Below are the code and all the weights of a small trained network. Each question names an input and a target symbol and asks about switching units off, where a switched-off unit gives its printed mean instead of its output.

import numpy as np


def w(rows, s, z=0):
    codes = np.array(rows[::2]) - 128.0
    scale = np.full(codes.shape[1], s)
    scale[-1] = z or s
    return codes * scale


def norm(h):
    return h / np.sqrt((h * h).mean(-1, keepdims=True) + 1e-5)


def f(y):
    return np.maximum(y, 0)


def softmax(a):
    e = np.exp(a - a.max(-1, keepdims=True))
    return e / e.sum(-1, keepdims=True)


def log_softmax(a):
    a = a - a.max(-1, keepdims=True)
    return a - np.log(np.exp(a).sum(-1, keepdims=True))


def net(x, mask):
    ids = ['ΠΣΦαεηθμτω'.index(c) for c in x.split()]
    T = len(ids)
    res = E[ids] + P[:T]
    u = 0
    for l in range(3):
        q, k, v = (norm(res) @ M[l].T for M in (Q, K, V))
        z = softmax(np.where(np.tri(T) > 0, q @ k.T / 2**0.5, -1e9)) @ v
        res = res + np.where(mask[u], z, O[l][:, -1]) @ O[l][:, :-1]
        u += 1
        y = f(norm(res) @ A[l][:, :-1].T + A[l][:, -1])
        res = res + np.where(mask[u : u + 8], y, B[l][:, -1]) @ B[l][:, :-1]
        u += 8
    return log_softmax(norm(res)[-1] @ U[:, :-1].T + U[:, -1])


Q, K, V, O, A, B = {}, {}, {}, {}, {}, {}
E = w([
[100,122,166],'Π',
[75,177,167],'Σ',
[86,182,147],'Φ',
[99,189,142],'α',
[110,167,146],'ε',
[52,72,94],'η',
[172,181,224],'θ',
[62,105,5],'μ',
[127,110,110],'τ',
[235,2,237],'ω',
],0.016)
P = w([
[219,152,58],'0',
[2,99,182],'1',
[53,180,167],'2',
[77,13,105],'3',
[166,235,174],'4',
[87,136,129],'5',
[115,156,133],'6',
[151,141,189],'7',
],0.0055)
Q[0] = w([
[253,97,176],'0.h0',
[96,73,152],'0.h0',
],0.0069)
K[0] = w([
[151,197,254],'0.h0',
[102,173,98],'0.h0',
],0.014)
V[0] = w([
[185,254,43],'0.h0',
[168,98,34],'0.h0',
],0.0065)
O[0] = w([
[138,160,24,3],'0.h0',
[152,10,24,115],'0.h0',
],0.012,0.0024)
A[0] = w([
[65,197,223,188],'0.n0',
[141,131,163,4],'0.n1',
[112,205,97,67],'0.n2',
[85,207,174,156],'0.n3',
[134,162,179,101],'0.n4',
[245,64,117,120],'0.n5',
[60,174,132,117],'0.n6',
[149,46,167,244],'0.n7',
],0.012,0.004)
B[0] = w([
[141,63,66,247],'0.n0',
[83,181,107,132],'0.n1',
[68,100,153,142],'0.n2',
[142,150,85,202],'0.n3',
[170,165,92,167],'0.n4',
[255,198,165,140],'0.n5',
[223,133,160,169],'0.n6',
[161,208,205,198],'0.n7',
],0.0092,0.011)
Q[1] = w([
[118,140,28],'1.h0',
[132,107,254],'1.h0',
],0.0096)
K[1] = w([
[230,119,153],'1.h0',
[2,110,87],'1.h0',
],0.009)
V[1] = w([
[228,173,45],'1.h0',
[187,174,253],'1.h0',
],0.0049)
O[1] = w([
[93,117,168,132],'1.h0',
[246,97,145,252],'1.h0',
],0.012,0.0011)
A[1] = w([
[200,9,84,60],'1.n0',
[194,55,173,25],'1.n1',
[81,141,222,182],'1.n2',
[174,151,195,3],'1.n3',
[117,105,129,69],'1.n4',
[161,76,129,127],'1.n5',
[196,169,58,183],'1.n6',
[52,109,166,165],'1.n7',
],0.012,0.0042)
B[1] = w([
[72,74,152,253],'1.n0',
[78,119,213,221],'1.n1',
[166,31,102,218],'1.n2',
[162,170,129,184],'1.n3',
[139,142,138,135],'1.n4',
[128,68,193,201],'1.n5',
[172,1,111,255],'1.n6',
[214,71,107,199],'1.n7',
],0.008,0.006)
Q[2] = w([
[2,98,223],'2.h0',
[244,184,188],'2.h0',
],0.0056)
K[2] = w([
[172,254,127],'2.h0',
[98,80,55],'2.h0',
],0.0096)
V[2] = w([
[240,164,55],'2.h0',
[42,2,166],'2.h0',
],0.008)
O[2] = w([
[234,195,20,124],'2.h0',
[12,54,200,253],'2.h0',
],0.011,0.0052)
A[2] = w([
[158,44,90,100],'2.n0',
[151,168,26,4],'2.n1',
[79,107,184,241],'2.n2',
[91,93,157,252],'2.n3',
[126,210,13,38],'2.n4',
[89,97,173,246],'2.n5',
[218,187,240,210],'2.n6',
[81,10,54,71],'2.n7',
],0.011,0.0037)
B[2] = w([
[174,110,104,224],'2.n0',
[94,118,137,143],'2.n1',
[138,141,66,244],'2.n2',
[194,109,70,250],'2.n3',
[2,205,251,146],'2.n4',
[168,146,89,254],'2.n5',
[103,77,79,215],'2.n6',
[161,75,104,246],'2.n7',
],0.01,0.008)
U = w([
[161,142,137,47],'Π',
[133,183,97,133],'Σ',
[124,165,146,161],'Φ',
[79,166,92,200],'α',
[75,100,190,254],'ε',
[106,75,150,64],'η',
[217,184,84,161],'θ',
[73,123,6,46],'μ',
[182,126,106,59],'τ',
[200,157,197,152],'ω',
],0.016,0.0072)

Each question gives the input, a string of symbols that net reads in full, and the target symbol t.
The units are the heads (2 rows each of Q, K, V and O) and the neurons (one row each of A and B). Each row of codes is followed by its name. A weight is (code - 128) times the scale printed after its matrix; where a second scale follows, it is the last column's (O, A, B and U).
mask holds one flag per unit, layer by layer, with each layer's heads first. A switched-off unit (its flag False) gives its mean, the last column of its rows in O or B, instead of its output. The means were averaged over made-up inputs and are rounded, as every weight is.
A unit's drop is (log p(t) with every unit on - log p(t) with that unit switched off) / (log p(t) with every unit on - log p(t) with every unit switched off).
The circuit of an input: a set's keep is (log p(t) with only the set's units on - log p(t) with every unit switched off) / (log p(t) with every unit on - log p(t) with every unit switched off). Starting from the 12 units with the biggest drops (on a tie, the unit counted first), units are removed one at a time, each time the one whose removal leaves the highest keep (on an exact tie, the one counted first), for as long as the keep stays at least 0.8.
circuit, biggest first: the units of the circuit, biggest drop first
top k neurons: the k neurons with the biggest drops, biggest first
k most important neurons of layer l: the k neurons of layer l with the biggest drops, biggest first
drop of u: that unit's drop, to one decimal
input η Σ θ, target ε: top neuron : 0.n6
input θ α θ, target θ: circuit, biggest first : 0.h0; 2.h0
input η α θ, target ε: circuit, biggest first : 2.h0; 1.h0
input μ α μ η η, target μ: circuit, biggest first : 0.h0; 1.h0
input Σ Σ θ, target θ: top 3 neurons : 0.n6; 1.n1; 1.n0
input α θ Φ, target θ: top 2 neurons : 0.n6; 1.n0
input θ Π θ θ Π, target θ: 2 most important neurons of layer 0 : 0.n4; 0.n3
input θ Σ α, target θ: 2 most important neurons of layer 0 : 0.n6; 0.n3
input μ η Σ, target μ: top 2 neurons : 0.n7; 1.n6
input α η Σ, target θ: top 3 neurons : 1.n0; 0.n3; 0.n6
input η μ Π μ, target ε: top 2 neurons : 0.n7; 0.n5
input μ α θ α η, target θ: 2 most important neurons of layer 2 : 2.n6; 2.n0
input η α α Φ, target ε: drop of 0.n2 : -0.1
input μ η η μ Φ, target μ: circuit, biggest first : 1.h0
input η α μ, target ε: drop of 1.h0 : 0.1
input η Σ ε, target ε: drop of 2.n5 : 0.0
